Here is a tiny trained network, its code and every weight. The questions are about switching its units off for an input and a target symbol, where a switched-off unit gives its printed mean instead of its output.

import numpy as np


def w(rows, s, z=0):
    codes = np.array(rows[::2]) - 128.0
    scale = np.full(codes.shape[1], s)
    scale[-1] = z or s
    return codes * scale


def f(y):
    return y / 2 * (1 + np.tanh(0.7978845608 * (y + 0.044715 * y**3)))


def softmax(a):
    e = np.exp(a - a.max(-1, keepdims=True))
    return e / e.sum(-1, keepdims=True)


def log_softmax(a):
    a = a - a.max(-1, keepdims=True)
    return a - np.log(np.exp(a).sum(-1, keepdims=True))


def net(x, mask):
    ids = ['αβγδεηθμξπστφψω'.index(c) for c in x.split()]
    T = len(ids)
    res = E[ids] + P[:T]
    r = res
    for j in range(3):
        rows = slice(3 * j, 3 * j + 3)
        q, k, v = (r @ M[0][rows].T for M in (Q, K, V))
        z = softmax(np.where(np.tri(T) > 0, q @ k.T / 3**0.5, -1e9)) @ v
        o = O[0][rows]
        res = res + np.where(mask[j], z, o[:, -1]) @ o[:, :-1]
    y = f(res @ A[0][:, :-1].T + A[0][:, -1])
    res = res + np.where(mask[3:19], y, B[0][:, -1]) @ B[0][:, :-1]
    return log_softmax(res[-1] @ U[:, :-1].T + U[:, -1])


Q, K, V, O, A, B = {}, {}, {}, {}, {}, {}
E = w([
[182,102,142,51,114,152,226,155,134,104],'α',
[183,109,127,107,93,119,164,117,181,172],'β',
[112,194,149,139,66,61,170,162,253,120],'γ',
[158,116,124,124,102,119,217,100,169,162],'δ',
[46,105,204,209,117,168,139,69,151,167],'ε',
[124,146,167,73,85,193,179,105,186,105],'η',
[126,128,132,113,111,130,162,88,181,143],'θ',
[55,145,181,6,233,216,115,145,90,159],'μ',
[155,105,141,137,146,150,118,94,163,95],'ξ',
[209,90,144,137,155,209,122,140,75,57],'π',
[212,72,58,21,156,132,109,29,66,187],'σ',
[161,114,103,119,118,142,154,113,174,153],'τ',
[136,214,125,189,161,171,77,94,132,70],'φ',
[34,120,50,161,159,37,198,148,142,123],'ψ',
[37,90,109,157,86,207,35,133,246,71],'ω',
],0.019)
P = w([
[233,205,254,110,219,79,213,157,208,22],'0',
[210,118,207,156,158,129,151,210,175,90],'1',
[173,86,195,114,163,176,201,180,168,48],'2',
[153,79,205,140,162,86,217,185,206,121],'3',
[137,100,199,110,125,117,235,140,216,144],'4',
[107,102,175,114,158,148,215,151,177,69],'5',
[125,116,129,142,72,91,202,110,207,136],'6',
[103,103,152,115,147,185,162,113,158,58],'7',
[106,78,121,158,133,147,143,98,176,83],'8',
[85,66,116,93,96,148,235,90,180,124],'9',
[98,49,119,150,118,171,132,90,156,56],'10',
[127,67,49,153,39,150,201,68,154,129],'11',
],0.0074)
Q[0] = w([
[87,74,104,135,89,141,95,127,5,115],'H1',
[86,93,116,92,120,127,146,161,62,154],'H1',
[152,165,187,108,109,86,60,254,136,145],'H1',
[138,154,253,154,126,167,223,109,241,49],'H2',
[96,132,71,131,125,133,132,128,214,69],'H2',
[147,85,175,190,39,205,165,60,187,99],'H2',
[122,175,136,82,100,35,9,87,69,192],'H3',
[131,118,123,193,127,122,121,193,87,159],'H3',
[191,65,33,134,145,122,108,161,184,125],'H3',
],0.008)
K[0] = w([
[188,119,131,142,98,154,151,195,113,126],'H1',
[126,125,167,168,92,148,68,128,172,103],'H1',
[111,117,133,176,62,154,153,139,55,172],'H1',
[4,74,121,130,119,144,81,151,85,208],'H2',
[62,90,87,87,93,97,141,123,175,82],'H2',
[49,55,108,139,101,188,93,118,173,119],'H2',
[223,188,184,139,101,121,177,148,127,110],'H3',
[161,149,254,177,130,94,101,181,160,151],'H3',
[136,120,53,76,160,106,137,147,118,126],'H3',
],0.009)
V[0] = w([
[154,107,142,158,134,254,71,128,139,98],'H1',
[173,149,127,124,29,126,76,133,113,153],'H1',
[178,176,142,69,155,113,130,121,64,129],'H1',
[115,149,149,217,46,115,172,80,98,88],'H2',
[182,122,54,84,78,91,160,175,144,93],'H2',
[118,189,106,94,99,128,39,152,183,87],'H2',
[187,107,170,84,48,161,162,106,158,185],'H3',
[85,102,76,127,155,82,115,75,57,194],'H3',
[155,66,66,152,82,147,162,93,24,59],'H3',
],0.0088)
O[0] = w([
[127,129,144,195,124,158,29,88,106,181,146],'H1',
[111,97,254,167,113,127,85,169,173,115,53],'H1',
[127,138,194,35,158,102,88,129,226,148,86],'H1',
[40,119,130,152,243,138,175,196,169,174,187],'H2',
[183,149,220,129,129,71,186,124,124,96,9],'H2',
[188,181,150,154,60,42,170,148,44,179,118],'H2',
[111,81,169,96,107,183,157,124,161,194,145],'H3',
[200,195,170,74,207,110,172,86,112,129,57],'H3',
[173,139,192,151,190,146,105,172,46,88,52],'H3',
],0.0071,0.012)
A[0] = w([
[106,161,118,120,165,67,21,144,190,42,7],'N1',
[91,90,127,132,205,92,120,149,156,147,102],'N2',
[48,231,204,129,79,104,78,138,195,39,101],'N3',
[37,122,157,143,166,102,161,100,47,160,169],'N4',
[126,64,89,81,95,146,192,95,111,149,186],'N5',
[86,136,83,155,95,189,191,25,223,158,243],'N6',
[180,54,198,84,153,101,135,153,155,187,141],'N7',
[214,156,121,70,193,63,55,72,148,174,253],'N8',
[120,80,254,159,76,211,160,104,123,89,70],'N9',
[68,151,51,78,72,184,168,130,141,75,135],'N10',
[101,156,75,50,180,209,139,169,179,150,137],'N11',
[47,169,40,140,119,122,131,124,109,141,67],'N12',
[109,131,126,135,148,162,163,126,110,157,103],'N13',
[146,60,116,156,145,198,139,139,137,131,91],'N14',
[115,57,104,112,97,166,114,163,70,133,172],'N15',
[107,167,179,60,136,172,119,188,65,146,179],'N16',
],0.0075,0.0016)
B[0] = w([
[95,138,170,54,121,200,141,151,98,131,133],'N1',
[171,60,24,131,121,184,157,174,93,171,157],'N2',
[107,110,149,156,130,138,218,23,117,199,137],'N3',
[250,156,99,63,98,132,84,133,228,86,150],'N4',
[56,210,115,161,85,87,14,126,171,106,169],'N5',
[96,74,113,103,133,56,89,129,83,118,252],'N6',
[152,105,185,85,117,99,225,249,91,160,132],'N7',
[8,124,166,171,83,127,207,112,94,143,132],'N8',
[178,181,17,105,143,177,132,197,115,120,139],'N9',
[208,122,124,115,135,98,112,120,129,193,201],'N10',
[173,32,49,204,129,154,192,116,110,158,196],'N11',
[155,161,138,122,120,143,113,138,79,184,198],'N12',
[73,84,120,173,37,135,171,167,99,87,149],'N13',
[99,216,128,178,131,143,73,200,141,124,168],'N14',
[88,164,156,139,220,173,147,58,162,132,151],'N15',
[190,189,83,114,2,163,53,12,181,101,129],'N16',
],0.0053,0.032)
U = w([
[167,99,140,134,103,119,106,166,98,112,129],'α',
[125,70,146,149,114,122,119,125,129,39,171],'β',
[67,255,124,195,139,154,162,111,109,138,173],'γ',
[54,169,135,60,185,87,91,154,145,135,135],'δ',
[124,150,121,104,105,165,151,156,148,126,7],'ε',
[115,81,114,142,37,145,177,161,72,31,71],'η',
[62,146,149,175,107,135,202,116,180,97,91],'θ',
[218,143,93,75,140,157,90,37,191,163,94],'μ',
[125,157,131,166,136,147,158,126,134,130,4],'ξ',
[150,75,115,208,139,141,143,160,53,170,131],'π',
[143,87,179,122,140,191,227,112,87,159,247],'σ',
[119,170,108,60,113,149,133,219,103,128,78],'τ',
[131,131,63,137,187,85,184,84,122,13,235],'φ',
[154,160,128,108,136,147,83,217,113,118,124],'ψ',
[147,104,170,70,129,114,84,231,134,153,162],'ω',
],0.0051,0.0029)

Each question gives the input, a string of symbols that net reads in full, and the target symbol t.
The units are the heads (3 rows each of Q, K, V and O) and the neurons (one row each of A and B). Each row of codes is followed by its name. A weight is (code - 128) times the scale printed after its matrix; where a second scale follows, it is the last column's (O, A, B and U).
mask holds one flag per unit, heads first, then neurons. A switched-off unit (its flag False) gives its mean, the last column of its rows in O or B, instead of its output. The means were averaged over made-up inputs and are rounded, as every weight is.
A unit's drop is (log p(t) with every unit on - log p(t) with that unit switched off) / (log p(t) with every unit on - log p(t) with every unit switched off).
The circuit of an input: a set's keep is (log p(t) with only the set's units on - log p(t) with every unit switched off) / (log p(t) with every unit on - log p(t) with every unit switched off). Starting from the 12 units with the biggest drops (on a tie, the unit counted first), units are removed one at a time, each time the one whose removal leaves the highest keep (on an exact tie, the one counted first), for as long as the keep stays at least 0.8.
circuit, biggest first: the units of the circuit, biggest drop first
most important unit: the unit with the biggest drop
k most important neurons: the k neurons with the biggest drops, biggest first
which heads matter: for each layer, one digit per head in row order, 1 if its drop is at least 0.15 and else 0, layers parted by /
input ψ ε γ ξ μ γ β, target μ: 2 most important neurons : (N10 N13)
input ε β ε η ε β μ, target μ: circuit, biggest first : (N16 N4)
input π φ γ ε τ μ ε ω ω σ, target σ: circuit, biggest first : (H3 N8)
input ε φ φ ψ τ, target φ: circuit, biggest first : (H3 H2 H1)
input φ ψ π β α, target φ: which heads matter : 001
input ε σ μ τ, target μ: most important unit : H2
input ψ β τ, target φ: circuit, biggest first : (H1 H3)
input φ ε ε γ τ φ μ ψ τ ξ γ ξ, target φ: circuit, biggest first : (H3 N12)
input μ ε φ β ψ γ, target φ: circuit, biggest first : (H1 H3)
input π σ α, target σ: which heads matter : 101
input δ π γ ε μ φ α η γ ε ψ γ, target φ: which heads matter : 101
input ε ε ε ε φ φ ε τ, target π: which heads matter : 010
input μ φ γ, target μ: circuit, biggest first : (H2 H1)
input π φ ε φ β φ, target π: which heads matter : 010
input σ δ ψ ξ ε μ ε σ ε π φ γ, target π: 2 most important neurons : (N11 N4)
input β φ θ γ σ γ γ ξ, target σ: circuit, biggest first : (H3 N6 H2)
input γ ψ ε ψ ψ γ τ γ α, target φ: circuit, biggest first : (H3 H1)
input δ β β, target ω: which heads matter : 111
input β ψ φ, target φ: circuit, biggest first : (H1 H3)
input α φ γ ψ μ δ β β γ π, target μ: which heads matter : 010
input ε γ γ η, target π: 2 most important neurons : (N11 N10)
input γ ε φ γ ε μ φ, target μ: circuit, biggest first : (H1 H2)
input γ ε ε γ α, target π: most important neuron : (N11)
